Below are the code and all the weights of a small trained network. Each question names an input and a target symbol and asks about switching units off, where a switched-off unit gives its printed mean instead of its output.

import numpy as np


def w(rows, s, z=0):
    codes = np.array(rows[::2]) - 128.0
    scale = np.full(codes.shape[1], s)
    scale[-1] = z or s
    return codes * scale


def norm(h):
    return h / np.sqrt((h * h).mean(-1, keepdims=True) + 1e-5)


def f(y):
    return np.maximum(y, 0)


def softmax(a):
    e = np.exp(a - a.max(-1, keepdims=True))
    return e / e.sum(-1, keepdims=True)


def log_softmax(a):
    a = a - a.max(-1, keepdims=True)
    return a - np.log(np.exp(a).sum(-1, keepdims=True))


def net(x, mask):
    ids = ['ΔΞΣΦΩαβγεζθμπτψ'.index(c) for c in x.split()]
    T = len(ids)
    res = E[ids] + P[:T]
    u = 0
    for l in range(2):
        r = norm(res)
        for j in range(3):
            rows = slice(3 * j, 3 * j + 3)
            q, k, v = (r @ M[l][rows].T for M in (Q, K, V))
            z = softmax(np.where(np.tri(T) > 0, q @ k.T / 3**0.5, -1e9)) @ v
            o = O[l][rows]
            res = res + np.where(mask[u + j], z, o[:, -1]) @ o[:, :-1]
        u += 3
        y = f(norm(res) @ A[l][:, :-1].T + A[l][:, -1])
        res = res + np.where(mask[u : u + 4], y, B[l][:, -1]) @ B[l][:, :-1]
        u += 4
    return log_softmax(norm(res)[-1] @ U[:, :-1].T + U[:, -1])


Q, K, V, O, A, B = {}, {}, {}, {}, {}, {}
E = w([
[226,222,127,75,89,199,152,1,172],'Δ',
[100,110,119,169,122,91,138,119,99],'Ξ',
[137,161,188,40,218,66,182,147,126],'Σ',
[153,67,44,55,189,190,137,112,136],'Φ',
[80,118,102,158,129,111,155,118,74],'Ω',
[120,131,84,154,91,82,148,139,97],'α',
[231,91,180,187,173,154,62,92,177],'β',
[80,140,113,142,130,112,106,122,110],'γ',
[116,123,127,137,85,120,130,118,107],'ε',
[85,123,91,177,107,80,141,102,93],'ζ',
[86,145,104,160,102,105,122,127,82],'θ',
[93,142,75,169,132,93,136,136,119],'μ',
[56,197,38,132,217,51,101,21,220],'π',
[130,163,121,178,135,166,230,73,128],'τ',
[102,168,98,157,124,108,119,142,107],'ψ',
],0.018)
P = w([
[112,94,167,80,108,207,108,179,191],'0',
[87,168,122,139,119,116,143,110,73],'1',
[83,174,102,130,126,120,126,103,70],'2',
[86,170,97,136,144,120,117,91,58],'3',
[104,158,86,150,150,123,116,76,34],'4',
[126,155,74,174,174,124,118,65,3],'5',
[130,161,63,142,181,119,98,84,2],'6',
],0.0089)
Q[0] = w([
[231,131,154,95,187,141,133,110,199],'L0H1',
[71,110,124,137,124,115,76,192,127],'L0H1',
[120,50,141,174,75,211,134,185,122],'L0H1',
[88,54,104,145,72,100,57,194,57],'L0H2',
[210,121,124,86,93,158,73,108,167],'L0H2',
[199,88,191,58,160,157,127,158,131],'L0H2',
[79,167,88,165,74,101,89,132,61],'L0H3',
[9,85,106,186,72,88,93,190,88],'L0H3',
[112,106,91,97,130,136,144,126,61],'L0H3',
],0.011)
K[0] = w([
[150,188,122,151,148,118,176,11,114],'L0H1',
[86,99,150,167,97,192,157,130,191],'L0H1',
[165,152,156,111,77,189,148,144,42],'L0H1',
[78,105,117,54,55,136,75,156,201],'L0H2',
[116,114,238,100,152,82,122,159,92],'L0H2',
[169,157,109,89,180,75,105,78,66],'L0H2',
[49,128,142,84,115,113,189,174,193],'L0H3',
[74,63,140,131,91,147,186,181,222],'L0H3',
[62,102,102,90,129,123,109,156,91],'L0H3',
],0.011)
V[0] = w([
[123,153,78,144,16,178,103,127,113],'L0H1',
[140,40,75,163,102,89,182,197,150],'L0H1',
[144,158,42,152,186,48,44,31,47],'L0H1',
[61,154,194,143,254,131,142,188,126],'L0H2',
[94,33,174,139,116,136,116,38,127],'L0H2',
[82,79,154,84,68,123,16,170,222],'L0H2',
[208,70,163,100,93,138,179,113,96],'L0H3',
[179,174,109,68,156,43,133,166,115],'L0H3',
[92,9,227,100,120,21,183,199,212],'L0H3',
],0.0084)
O[0] = w([
[182,147,53,143,136,98,186,173,207,40],'L0H1',
[94,109,117,26,78,150,147,169,153,55],'L0H1',
[30,112,253,214,189,146,104,114,199,162],'L0H1',
[142,26,222,127,239,100,102,94,3,186],'L0H2',
[144,156,87,175,69,113,1,163,98,116],'L0H2',
[66,180,140,145,232,177,25,126,180,1],'L0H2',
[179,79,118,142,148,68,167,111,186,76],'L0H3',
[95,120,78,119,177,128,225,75,91,154],'L0H3',
[60,25,101,55,61,52,46,66,123,85],'L0H3',
],0.0082,0.0063)
A[0] = w([
[176,115,160,156,162,116,85,216,132,53],'L0N1',
[118,148,151,89,115,174,177,34,144,76],'L0N2',
[199,103,145,94,174,210,145,103,92,197],'L0N3',
[61,171,127,147,98,101,107,70,252,3],'L0N4',
],0.012,0.0043)
B[0] = w([
[201,129,140,213,128,106,185,117,89,153],'L0N1',
[188,182,41,115,249,100,153,161,119,190],'L0N2',
[49,90,34,186,160,72,134,175,114,254],'L0N3',
[70,240,160,215,197,77,107,2,37,161],'L0N4',
],0.0093,0.0083)
Q[1] = w([
[109,155,66,164,68,175,128,81,153],'L1H1',
[177,89,161,92,176,124,168,103,199],'L1H1',
[113,158,107,90,67,127,54,164,112],'L1H1',
[134,121,126,99,186,98,57,168,110],'L1H2',
[73,116,102,151,125,82,169,137,79],'L1H2',
[165,112,200,94,174,131,177,138,164],'L1H2',
[166,100,169,131,205,115,187,134,158],'L1H3',
[81,134,161,131,121,4,115,175,114],'L1H3',
[164,99,69,218,136,103,64,135,124],'L1H3',
],0.014)
K[1] = w([
[105,116,118,96,73,162,110,128,231],'L1H1',
[84,140,148,209,150,122,154,87,58],'L1H1',
[139,70,168,66,110,133,77,157,138],'L1H1',
[75,139,150,153,180,135,14,125,123],'L1H2',
[104,112,98,136,131,138,197,183,78],'L1H2',
[148,89,200,115,200,121,202,111,141],'L1H2',
[178,124,111,184,167,125,175,73,113],'L1H3',
[73,95,148,172,137,137,91,108,9],'L1H3',
[143,58,104,203,145,178,38,203,204],'L1H3',
],0.014)
V[1] = w([
[62,192,79,218,143,115,209,142,129],'L1H1',
[118,170,145,67,123,107,166,223,195],'L1H1',
[3,142,161,175,110,83,136,168,98],'L1H1',
[92,243,71,31,128,7,81,137,112],'L1H2',
[221,155,95,20,146,84,144,86,145],'L1H2',
[27,77,136,117,170,149,160,114,23],'L1H2',
[83,33,20,194,151,36,142,69,176],'L1H3',
[55,43,99,173,133,154,122,76,54],'L1H3',
[81,168,96,1,49,201,111,71,235],'L1H3',
],0.0079)
O[1] = w([
[75,64,98,159,105,129,47,112,74,200],'L1H1',
[120,68,196,77,99,143,119,162,169,98],'L1H1',
[115,127,120,139,95,56,85,189,62,149],'L1H1',
[171,125,204,155,170,159,178,168,207,174],'L1H2',
[103,179,178,200,177,130,34,132,151,126],'L1H2',
[142,151,92,92,48,189,159,166,191,203],'L1H2',
[80,122,109,255,104,104,112,155,187,169],'L1H3',
[160,151,150,171,84,198,135,154,131,178],'L1H3',
[78,134,139,138,100,120,202,173,30,5],'L1H3',
],0.0098,0.012)
A[1] = w([
[179,64,190,55,228,57,108,116,91,95],'L1N1',
[105,118,147,63,170,9,113,127,123,183],'L1N2',
[101,40,112,58,186,90,127,92,102,104],'L1N3',
[156,86,52,74,20,94,207,88,113,1],'L1N4',
],0.011,0.0052)
B[1] = w([
[118,59,214,251,112,66,218,101,40,254],'L1N1',
[131,30,164,88,180,116,186,42,100,230],'L1N2',
[110,87,190,168,231,92,131,159,143,216],'L1N3',
[142,148,26,197,17,108,144,41,95,253],'L1N4',
],0.011,0.0052)
U = w([
[204,174,112,98,185,207,189,50,177,124],'Δ',
[95,187,153,152,97,62,85,186,92,62],'Ξ',
[118,61,140,96,181,96,151,68,47,83],'Σ',
[74,63,36,110,173,158,87,163,146,82],'Φ',
[144,96,104,79,124,78,67,174,95,187],'Ω',
[132,157,95,88,167,47,121,149,151,119],'α',
[198,73,165,166,109,146,37,97,194,73],'β',
[82,104,157,152,104,254,95,122,53,32],'γ',
[216,174,174,122,102,107,144,170,116,145],'ε',
[125,150,171,190,90,142,160,182,192,54],'ζ',
[154,170,127,126,156,154,77,173,33,105],'θ',
[61,149,112,127,133,107,200,156,177,104],'μ',
[27,169,183,149,127,166,108,40,174,56],'π',
[150,134,72,140,58,111,168,120,106,162],'τ',
[121,152,140,91,123,207,167,164,97,255],'ψ',
],0.014,0.0055)

Each question gives the input, a string of symbols that net reads in full, and the target symbol t.
The units are the heads (3 rows each of Q, K, V and O) and the neurons (one row each of A and B). Each row of codes is followed by its name. A weight is (code - 128) times the scale printed after its matrix; where a second scale follows, it is the last column's (O, A, B and U).
mask holds one flag per unit, layer by layer, with each layer's heads first. A switched-off unit (its flag False) gives its mean, the last column of its rows in O or B, instead of its output. The means were averaged over made-up inputs and are rounded, as every weight is.
A unit's drop is (log p(t) with every unit on - log p(t) with that unit switched off) / (log p(t) with every unit on - log p(t) with every unit switched off).
The circuit of an input: a set's keep is (log p(t) with only the set's units on - log p(t) with every unit switched off) / (log p(t) with every unit on - log p(t) with every unit switched off). Starting from the 12 units with the biggest drops (on a tie, the unit counted first), units are removed one at a time, each time the one whose removal leaves the highest keep (on an exact tie, the one counted first), for as long as the keep stays at least 0.8.
units of the circuit, in order: the units of the circuit, biggest drop first
top k neurons: the k neurons with the biggest drops, biggest first
which heads matter: for each layer, one digit per head in row order, 1 if its drop is at least 0.15 and else 0, layers parted by /
drop of u: that unit's drop, to one decimal
input Σ θ θ Σ, target θ: which heads matter => 100 / 110
input π β θ, target γ: units of the circuit, in order => (L0H2; L0H3; L1H2)
input ψ α Σ α τ θ, target Φ: which heads matter => 110 / 000
input Σ Ω Σ θ μ, target τ: which heads matter => 000 / 000
input ε ζ θ, target α: which heads matter => 111 / 111
input Δ θ Σ α, target π: which heads matter => 110 / 000
input Σ Σ γ, target τ: units of the circuit, in order => (L1H2)
input Ξ ε Ξ, target Ω: units of the circuit, in order => (L0H3; L0H1)
input Δ Σ Σ Σ θ, target π: which heads matter => 010 / 000
input τ β α τ Ω ζ Ξ, target β: which heads matter => 000 / 001
input β θ Φ μ ζ τ, target τ: which heads matter => 010 / 010
input Σ μ Σ, target μ: which heads matter => 011 / 011
input τ π μ μ, target β: units of the circuit, in order => (L1H3; L0H3)
input β Σ ζ, target Δ: units of the circuit, in order => (L1H1; L0H1)
input Σ θ τ α Φ, target Φ: top neuron => (L0N3)
input θ θ θ ε ψ, target Σ: top 2 neurons => (L0N3; L1N2)
input Σ ε Δ τ, target τ: which heads matter => 010 / 000
input ζ μ τ α ζ Ξ, target Ξ: top 2 neurons => (L0N4; L0N3)
input α Ω ζ θ Δ Φ, target Φ: which heads matter => 001 / 100
input ζ θ θ, target Ξ: top neuron => (L0N4)
input τ τ θ, target β: which heads matter => 100 / 000
input θ Δ Ω ζ, target Σ: which heads matter => 101 / 011
input π θ Σ τ β Σ γ, target γ: which heads matter => 001 / 010
input γ π Σ Φ Φ τ Ξ, target θ: drop of L0H2 => 1.0
input ψ Σ θ θ, target Φ: drop of L0N3 => 0.2
input Σ μ Σ ψ Δ θ, target τ: drop of L0N3 => 0.0
input ζ γ Δ ε, target Ξ: drop of L0H2 => 1.0
